How the nodes are linked:
w788: fu>-, zu>-, tu>-, bu>-, ra>-, lu>w217, bo>-, ge>w114, gu>-
w627: fu>w792, zu>w192, tu>-, bu>-, ra>-, lu>-, bo>-, ge>-, gu>-
w999: fu>-, zu>w114, tu>-, bu>-, ra>-, lu>w792, bo>-, ge>-, gu>-
w452: fu>-, zu>-, tu>w114, bu>-, ra>-, lu>w223, bo>-, ge>-, gu>-
w680: fu>w861, zu>w455, tu>w507, bu>w872, ra>w328, lu>w66, bo>w391, ge>w393, gu>w818
w535: fu>-, zu>-, tu>w919, bu>w223, ra>-, lu>-, bo>-, ge>-, gu>-
w3: fu>-, zu>-, tu>-, bu>-, ra>-, lu>-, bo>-, ge>w353, gu>w217
w921: fu>-, zu>-, tu>w353, bu>-, ra>-, lu>-, bo>-, ge>-, gu>w223
w982: fu>-, zu>-, tu>w235, bu>-, ra>w223, lu>-, bo>-, ge>-, gu>-
w707: fu>-, zu>w223, tu>w792, bu>-, ra>-, lu>-, bo>-, ge>-, gu>-
w66: fu>-, zu>-, tu>-, bu>-, ra>-, lu>w680, bo>w114, ge>-, gu>-
w286: fu>-, zu>-, tu>-, bu>w353, ra>-, lu>-, bo>-, ge>-, gu>w919
w344: fu>-, zu>w353, tu>-, bu>-, ra>-, lu>-, bo>-, ge>-, gu>w792
w507: fu>-, zu>-, tu>w680, bu>-, ra>-, lu>-, bo>w223, ge>-, gu>-
w235: fu>w275, zu>w674, tu>w982, bu>w612, ra>w391, lu>w742, bo>w328, ge>w697, gu>w435
w872: fu>-, zu>-, tu>-, bu>w680, ra>-, lu>-, bo>w919, ge>-, gu>-
w455: fu>-, zu>w680, tu>-, bu>-, ra>-, lu>-, bo>w792, ge>-, gu>-
w775: fu>-, zu>w217, tu>-, bu>-, ra>-, lu>-, bo>-, ge>w792, gu>-
w409: fu>w919, zu>-, tu>-, bu>w192, ra>-, lu>-, bo>-, ge>-, gu>-
w903: fu>w223, zu>-, tu>w192, bu>-, ra>-, lu>-, bo>-, ge>-, gu>-
w919: fu>w409, zu>w606, tu>w535, bu>w391, ra>w612, lu>w984, bo>w872, ge>w863, gu>w286
w612: fu>-, zu>-, tu>-, bu>w235, ra>w919, lu>-, bo>-, ge>-, gu>-
w275: fu>w235, zu>-, tu>-, bu>-, ra>w192, lu>-, bo>-, ge>-, gu>-
w391: fu>w192, zu>w792, tu>w223, bu>w919, ra>w235, lu>w114, bo>w680, ge>w217, gu>w353
w818: fu>-, zu>-, tu>-, bu>-, ra>-, lu>-, bo>w353, ge>-, gu>w680
w223: fu>w903, zu>w707, tu>w391, bu>w535, ra>w982, lu>w452, bo>w507, ge>w937, gu>w921
w984: fu>-, zu>-, tu>-, bu>w114, ra>-, lu>w919, bo>-, ge>-, gu>-
w100: fu>w114, zu>-, tu>-, bu>-, ra>-, lu>w192, bo>-, ge>-, gu>-
w393: fu>-, zu>-, tu>-, bu>-, ra>-, lu>-, bo>w217, ge>w680, gu>-
w861: fu>w680, zu>-, tu>-, bu>-, ra>-, lu>-, bo>w192, ge>-, gu>-
w217: fu>w884, zu>w775, tu>w937, bu>w863, ra>w697, lu>w788, bo>w393, ge>w391, gu>w3
w606: fu>-, zu>w919, tu>-, bu>w792, ra>-, lu>-, bo>-, ge>-, gu>-
w435: fu>-, zu>-, tu>-, bu>-, ra>w353, lu>-, bo>-, ge>-, gu>w235
w792: fu>w627, zu>w391, tu>w707, bu>w606, ra>w674, lu>w999, bo>w455, ge>w775, gu>w344
w674: fu>-, zu>w235, tu>-, bu>-, ra>w792, lu>-, bo>-, ge>-, gu>-
w114: fu>w100, zu>w999, tu>w452, bu>w984, ra>w742, lu>w391, bo>w66, ge>w788, gu>w843
w863: fu>-, zu>-, tu>-, bu>w217, ra>-, lu>-, bo>-, ge>w919, gu>-
w353: fu>w741, zu>w344, tu>w921, bu>w286, ra>w435, lu>w843, bo>w818, ge>w3, gu>w391
w697: fu>-, zu>-, tu>-, bu>-, ra>w217, lu>-, bo>-, ge>w235, gu>-
w843: fu>-, zu>-, tu>-, bu>-, ra>-, lu>w353, bo>-, ge>-, gu>w114
w741: fu>w353, zu>-, tu>-, bu>-, ra>-, lu>-, bo>-, ge>-, gu>w192
w328: fu>-, zu>-, tu>-, bu>-, ra>w680, lu>-, bo>w235, ge>-, gu>-
w937: fu>-, zu>-, tu>w217, bu>-, ra>-, lu>-, bo>-, ge>w223, gu>-
w192: fu>w391, zu>w627, tu>w903, bu>w409, ra>w275, lu>w100, bo>w861, ge>w884, gu>w741
w742: fu>-, zu>-, tu>-, bu>-, ra>w114, lu>w235, bo>-, ge>-, gu>-
w884: fu>w217, zu>-, tu>-, bu>-, ra>-, lu>-, bo>-, ge>w192, gu>-

The rows follow the links: the fewer symbols apart two nodes are, the more alike their rows tend to be.

Row, then node:
(-11, 24, -51, 24, -43, -2, 30, -90, -27, 59, -23, -3, 32, 37, 17, -20, -10, 4, -60, -22, -13, 76, 22, 24, -54, 16, -65, 32, 54, 1, 42, 22, -51, 80, 53, -14, 11, 56, -2, -19, 9, 34, 40, 54, -10, -42, 33, -36, -2, 82, 29, -14, 39, 19, 55, 44, -23, 1, 27, -55, -63, 31, 3, -35, -42, 4, 38); node w937
(-13, 37, 17, 34, 16, -22, -5, 15, 43, -53, 8, -42, -14, -50, -16, 60, 29, 18, -26, -70, -73, 50, -7, 2, 3, -14, -22, 33, -99, 50, -11, -62, 3, 1, -44, -60, -10, -42, 55, 9, -35, -20, 39, 16, -24, -18, -48, -49, -61, 2, -109, 40, 0, -42, -4, -5, 61, 36, -62, 40, 8, 6, -36, 15, 41, 36, -22); node w742
(31, -62, 52, -26, 47, 47, -20, 20, 33, 3, 47, 35, 5, 53, 34, -38, -76, -34, 35, -34, -3, -62, 27, 18, 30, -17, -1, -59, -3, 6, -51, -19, 68, -10, 63, 18, 0, -17, -10, 3, 91, -5, -81, -13, -19, 8, -4, 41, 0, -73, 9, -9, -45, 21, -22, 9, -50, -45, -71, 21, -12, -3, -25, 12, 41, 38, 17); node w680
(49, -12, -13, -46, -7, 26, 5, 12, -55, -39, -15, 16, -33, 16, 15, -1, -13, 16, 72, 7, 29, 4, -18, 37, 97, -18, 20, -52, -7, 33, -10, 2, -32, -71, -51, 87, -15, 1, -22, 4, 0, 34, 28, -45, -80, 31, 39, 0, -39, -44, 54, 54, -36, 53, 21, 54, -40, 29, 42, -34, 46, -75, -33, -63, 1, 29, 17); node w353
(12, 23, -2, 8, 10, 5, 27, 54, 26, 3, -29, 20, -9, -29, -9, 1, 43, 7, 61, 53, 57, -34, -40, -19, -24, -4, 52, 1, 38, 11, 45, 49, 17, -15, -42, 47, -8, 16, 31, -39, 3, -40, 18, -34, 107, 38, 10, 46, 58, -40, 27, -9, -11, -41, -50, -74, 57, -2, 67, -28, -7, 41, 73, 13, -14, -70, -9); node w606
(13, -57, 16, -16, -49, -2, -65, 37, 40, 17, 31, -14, 1, 33, -8, -16, -41, -43, 73, 40, 24, -119, 54, -25, -7, 22, 67, -62, 1, -3, 5, -25, 80, 11, 36, 32, -27, 6, 30, 3, 77, 11, -87, -6, 36, -10, 20, 63, 41, -66, 4, -19, -34, -30, -63, -53, -3, -14, -6, 21, -30, 27, 29, 36, 40, -23, -1); node w455
(23, 19, 0, -12, 50, -9, 32, 53, 34, -12, 36, 27, 1, -19, 34, 31, 95, 53, -3, -5, 27, 12, -95, -14, -49, -75, 24, 54, 32, 0, -30, 82, -4, 12, -46, -45, 52, -66, 24, 10, -64, -10, 34, 30, 73, 70, -48, -1, 1, 45, -77, 1, -42, -63, -25, -31, 50, 1, -40, 13, -40, 30, 6, 4, 15, -50, 34); node w612
(-11, 73, 34, 46, 58, -37, 97, 19, 36, -15, -52, 25, -25, -64, -27, 23, -2, 7, -19, -18, -7, 16, -53, -40, 40, -1, 4, 23, -23, 4, -13, -10, -19, -51, -51, -42, -2, -4, -7, -55, -53, -74, -7, 12, 51, -14, -17, 17, 6, -27, -54, 4, 42, -64, -10, -92, 71, -45, 9, -27, 27, 37, 14, 20, -19, 45, -46); node w984
(17, 55, 37, -15, 98, 5, 95, 44, 29, 15, -55, 40, -13, -14, 37, 2, 45, 34, 42, 2, 54, 21, -86, 12, -9, -53, 36, 26, 57, 6, -10, 94, -17, -22, -71, 15, 20, -4, -24, -54, -8, -43, 37, 15, 53, 59, 14, 48, 55, -16, 22, -21, -22, -27, 9, -25, 45, -35, 26, -58, 7, -2, 39, -20, 6, 38, -2); node w919
(-24, -33, -9, 46, -28, 30, -3, -74, -77, -30, -48, 2, 36, 49, -28, -56, -5, 40, -92, 27, -1, 11, 34, -23, -70, -49, 33, 32, -7, -56, 7, 14, -18, 26, -12, 21, 27, 42, -34, -60, -37, -36, -54, -32, -62, -16, 23, -8, -25, -16, 2, -65, -21, 50, 23, 65, 5, 6, 50, 0, 38, -50, -1, -14, -24, -8, -22); node w903

Each walk starts at a row. The symbols on each line, taken left to right, move it on to the next node.
Each answer is a row, close to the row of the node it stands for.
new walk
(-22, 47, -11, 21, 17, -54, 8, -33, 13, 34, -15, -66, 8, -28, -9, 5, -33, -29, -32, -62, -33, 51, 19, 1, 20, 55, -90, 5, -25, 2, 33, -76, -59, -4, 33, -37, -19, 27, -37, 0, 12, 7, 67, 63, 13, -91, -10, -39, -13, 70, -16, 27, 92, -20, 34, -30, -33, -10, 5, -19, -11, 21, 0, 14, -51, 66, 16)
ge tu tu zu zu
(-22, 39, 9, 72, 43, 3, 32, 25, 50, -51, -22, -38, 7, -20, -27, 13, -47, -8, -22, -67, -92, 44, -14, 3, 23, 13, -47, -2, -75, 30, -23, -70, -33, -57, -33, 2, -80, 26, -27, -22, 26, -46, -13, -1, -29, -44, -49, -16, -30, -39, -52, 52, 42, 8, 4, -36, 30, -15, 7, -12, 77, -31, 2, -1, -6, 99, -62)
gu gu bo lu gu
(73, -57, 44, -43, 15, 7, -4, 25, -14, -11, 51, 56, -18, 66, 26, 15, -51, -23, 60, -6, 29, -91, 40, -17, 103, -6, 41, -60, 0, -27, -52, -28, 45, -29, 69, 28, 34, -2, 11, 27, 29, 11, -58, -29, -30, 14, 20, 59, -44, -28, 22, 5, -51, 48, -53, 14, -48, -28, -17, -1, -23, 9, -83, -15, 11, 24, 34)
new walk
(7, 9, -50, -11, -13, -24, -36, -21, 26, 53, 44, -20, -18, -7, 34, 19, 29, -10, -17, -61, -11, 48, 9, 31, -37, 18, -70, 34, 32, 52, -2, 33, -11, 72, 34, -52, 37, -32, 22, 67, -12, 44, 89, 61, -13, 6, -33, -85, -8, 123, 6, 36, 20, -62, 57, 59, -29, 36, -46, 3, -47, 23, -25, 4, -17, -24, 48)
ra bo bo ge ge zu zu
(-19, -6, -29, -29, 1, -7, -7, -7, 2, 66, -50, -18, 7, 13, 24, -29, -9, -23, 18, -59, -8, 81, -27, 68, -22, 56, -72, 15, 69, 10, 27, 5, -50, 38, 30, 16, 14, 25, -29, 14, 37, 46, 86, 77, -19, -28, -4, -60, 35, 85, 50, 41, 46, 9, 70, 10, -79, -2, 19, -46, -9, -2, 15, 2, -42, 29, 36)
ge fu gu gu fu zu
(-17, -24, -5, 14, -50, 16, -52, 52, 18, -3, -17, -39, 24, -20, -45, -23, -8, -9, 84, 59, -7, -36, 8, 2, -38, 10, 48, -31, -1, 50, 49, -8, 24, 10, -67, 83, -64, 56, 42, 0, 75, 27, -19, -27, 38, 14, 58, 48, 53, -39, 1, 15, -18, 8, -26, -54, 34, 48, 22, -7, 19, -57, 111, -11, 25, -57, -36)
new walk
(47, -8, 55, -22, 67, -23, 47, 28, 30, 36, 35, 52, -26, 19, 24, -24, 1, 6, 20, 12, 59, -69, -38, -34, 16, -28, 40, 0, 54, -24, -36, 43, 44, -19, 45, -22, 53, -15, -4, -48, 17, -35, -49, 0, 61, 8, -16, 75, 45, -31, -7, -59, -41, -45, -44, -34, -1, -94, -47, -18, -30, 67, -42, 9, 0, -19, -5)
bu fu fu zu bo lu
(-19, 29, 6, 38, 0, -29, -17, 4, 34, -36, -48, -45, 0, -65, -63, 42, -24, -30, 23, 32, -49, -32, 13, -40, 24, 43, 27, -33, -56, 10, 39, -99, -13, -22, -32, -18, -104, 32, 54, 11, 5, -28, 4, -26, 47, -47, -6, -2, 3, -36, -35, 18, 51, -25, -16, -73, 55, 26, 25, 11, 37, 8, 61, 43, 21, 9, -44)
zu bu lu ra bu gu gu
(-4, -9, -19, 1, 8, 50, -68, 34, 3, -42, 33, -24, 16, 21, 35, 27, 40, 33, -10, -62, -37, 26, -49, 28, -37, -50, 17, 28, -22, 65, -40, 36, -1, 21, -37, 8, -18, -73, 23, 85, -8, 10, 51, 15, -35, 57, -32, -17, -18, 0, -44, 23, -44, -2, 18, 60, 13, 61, -65, 68, 5, -44, 1, -41, 71, 2, 19)
new walk
(-21, 13, -19, 37, -96, 15, -16, -42, -19, -14, -23, -18, 49, 22, -31, -4, 13, 29, 5, 94, -21, -21, 27, -44, -77, 6, 60, -14, 14, 17, 64, -9, 23, 48, -23, 50, -59, 54, 47, -43, 21, 7, -34, -60, 10, -11, 68, 38, -31, -18, 7, -39, -25, -5, -22, -11, 70, 47, 45, -7, -18, -14, 103, -25, 20, -59, -4)
tu fu fu ra
(-9, -12, -29, -10, -68, 6, -88, 38, 13, -43, 53, -63, 19, -32, -2, 15, 51, 23, 3, 32, -14, -22, -10, -10, -60, -14, 46, 5, 13, 47, 39, 0, 21, 56, -56, 0, -24, -27, 85, 74, -20, 37, 28, -27, 34, 61, -30, -18, 8, 8, -51, 10, -24, -33, -29, -6, 51, 87, -3, 65, -14, 11, 54, -6, 71, -83, 0)
ra ge ge ra ra gu
(18, 1, -32, -36, -93, 10, -36, 22, -16, -45, 6, -16, -31, -31, -34, 19, 2, -1, 83, 108, 51, -63, 14, -15, 42, 29, 55, -68, 9, 17, 64, -21, -4, -43, -36, 68, -44, 33, 49, 34, -10, 21, 6, -52, 1, -3, 40, 24, -16, -11, 48, 28, -6, 19, -45, -19, -7, 68, 65, -29, -3, -12, 67, -4, 22, -46, -2)
new walk
(-2, 57, -6, -23, 37, -48, 73, 0, 10, 70, -24, 7, -10, -13, 26, -21, 38, 6, -17, -11, 44, 48, -50, 20, -15, 11, -60, 46, 84, -23, 18, 60, -35, 27, 29, -46, 49, 4, -55, -33, -2, 24, 42, 57, 72, -12, -9, -15, 48, 76, 29, 3, 36, -57, 26, -22, -11, -49, 14, -65, -63, 51, 13, 18, -50, -29, 44)
bu zu zu fu fu bo
(15, -57, 4, -36, 14, -11, -18, -21, 21, 91, 13, 0, -13, 48, 22, -18, -56, -45, -2, -35, 10, -1, 39, 7, 32, 43, -74, -34, 44, -16, 9, -7, 23, 24, 107, -31, 32, -2, -14, 16, 59, 34, 14, 67, 6, -48, -10, 2, 32, 61, 15, -5, 35, -10, 8, 28, -74, -38, -32, -22, -71, 73, -56, 45, -2, 10, 35)
new walk
(33, 0, -35, -50, -31, -11, 7, -29, -40, 36, 5, -18, -44, -4, 26, 16, 0, -23, 28, -4, 38, 46, 15, 47, 45, 61, -82, -21, 50, 1, 13, 5, -40, 8, 48, -10, 34, -6, -11, 31, -31, 58, 84, 44, -16, -26, 47, -37, -13, 102, 78, 55, 44, 15, 51, 34, -80, -4, 34, -36, -46, 17, -26, -19, -70, 14, 56)
ge ge ge bu
(47, 27, 17, -42, 49, -11, 111, 44, -33, -3, -31, 71, -48, -15, 11, 6, 41, 30, 46, 55, 84, -9, -83, 23, 80, -28, 25, -4, 26, 6, -16, 51, -24, -54, -19, 2, 45, -16, -27, -34, -57, -37, 20, -15, 45, 45, 38, 31, -2, -13, 39, 19, -9, 4, -7, -8, 8, -38, 41, -50, -17, 20, -29, -39, -27, -6, 23)
gu zu zu bu lu tu
(-27, 42, 17, 91, -18, 10, 35, -102, -25, -38, -42, -13, 46, -21, -36, 35, -62, 6, -43, -39, -83, 57, -2, -37, 9, -11, -26, 29, -76, 10, 7, -71, -9, -4, -1, -38, -24, 52, 20, -54, -8, -24, -43, -28, -29, -32, 11, -9, -97, -22, -59, 14, 41, 4, -16, -30, 67, 1, 7, 8, 30, 11, 0, -11, 5, 77, -38)
new walk
(72, 3, -10, 11, -52, 28, 29, -84, -85, -54, -16, 46, 12, 38, -3, 1, -18, 43, -5, 49, 0, 28, -2, -18, 40, -29, 8, -13, -17, -3, 13, -6, -43, -19, 4, 17, 13, 37, -7, -47, -43, -21, -58, -26, -74, 36, 79, 5, -89, -10, 15, -2, -17, 81, 14, 50, 26, 41, 57, -21, -1, -17, -32, -76, -5, 16, 35)
tu fu fu ra
(45, 6, -25, -59, -31, 5, -39, 13, -11, -49, 58, 11, -40, 12, 18, 49, 46, 52, 7, -3, 18, -2, -15, 14, 31, -8, 10, -10, -27, 63, -18, 15, -6, 19, -34, -11, 38, -73, 24, 68, -70, 16, 52, -18, -34, 78, -6, -41, -58, 22, -25, 38, -71, 19, 0, 77, -10, 78, -30, 39, 13, 1, -45, -54, 44, -11, 24)
new walk
(-26, 1, -42, 15, -10, -26, -17, -25, -13, 65, -13, -31, -10, 0, 28, -25, 7, -22, -48, -25, 20, 26, 22, 72, -30, 43, -70, 19, 11, -49, -12, 13, -39, 41, 22, -20, 38, 24, -55, 14, -18, 55, 78, 56, -13, -42, 1, -82, 45, 97, 43, -22, 36, -12, 58, 37, -95, -9, 15, -40, 1, -23, 2, 45, -89, 7, -29)
ge ge ge bu
(-7, 43, 16, -11, 60, -28, 82, 38, -3, 1, -38, 37, -40, -38, 17, -32, 67, 24, -33, 22, 76, -3, -63, -20, -8, -33, 49, 38, 54, -57, -53, 69, -25, -29, -51, -18, 53, -11, -51, -43, -45, -42, -2, 6, 50, 27, -18, 13, 71, -16, 11, -44, -7, -18, 12, -32, 13, -50, 31, 1, 15, -12, 23, 48, -23, -26, -23)
bu zu zu fu fu bo
(-9, -111, 29, -31, 45, 8, -30, 9, 12, -6, 59, 40, -23, 44, 21, -41, -48, -50, -15, 5, 18, -94, 69, -13, 8, -14, 18, -45, -15, -66, -69, -26, 62, 11, 60, 24, 37, -31, -12, 14, 12, 8, -80, -4, -42, -28, -41, 29, 48, -75, 16, -68, -45, 16, -18, 24, -55, -70, -32, 28, -8, -35, -64, 47, 5, -6, -28)
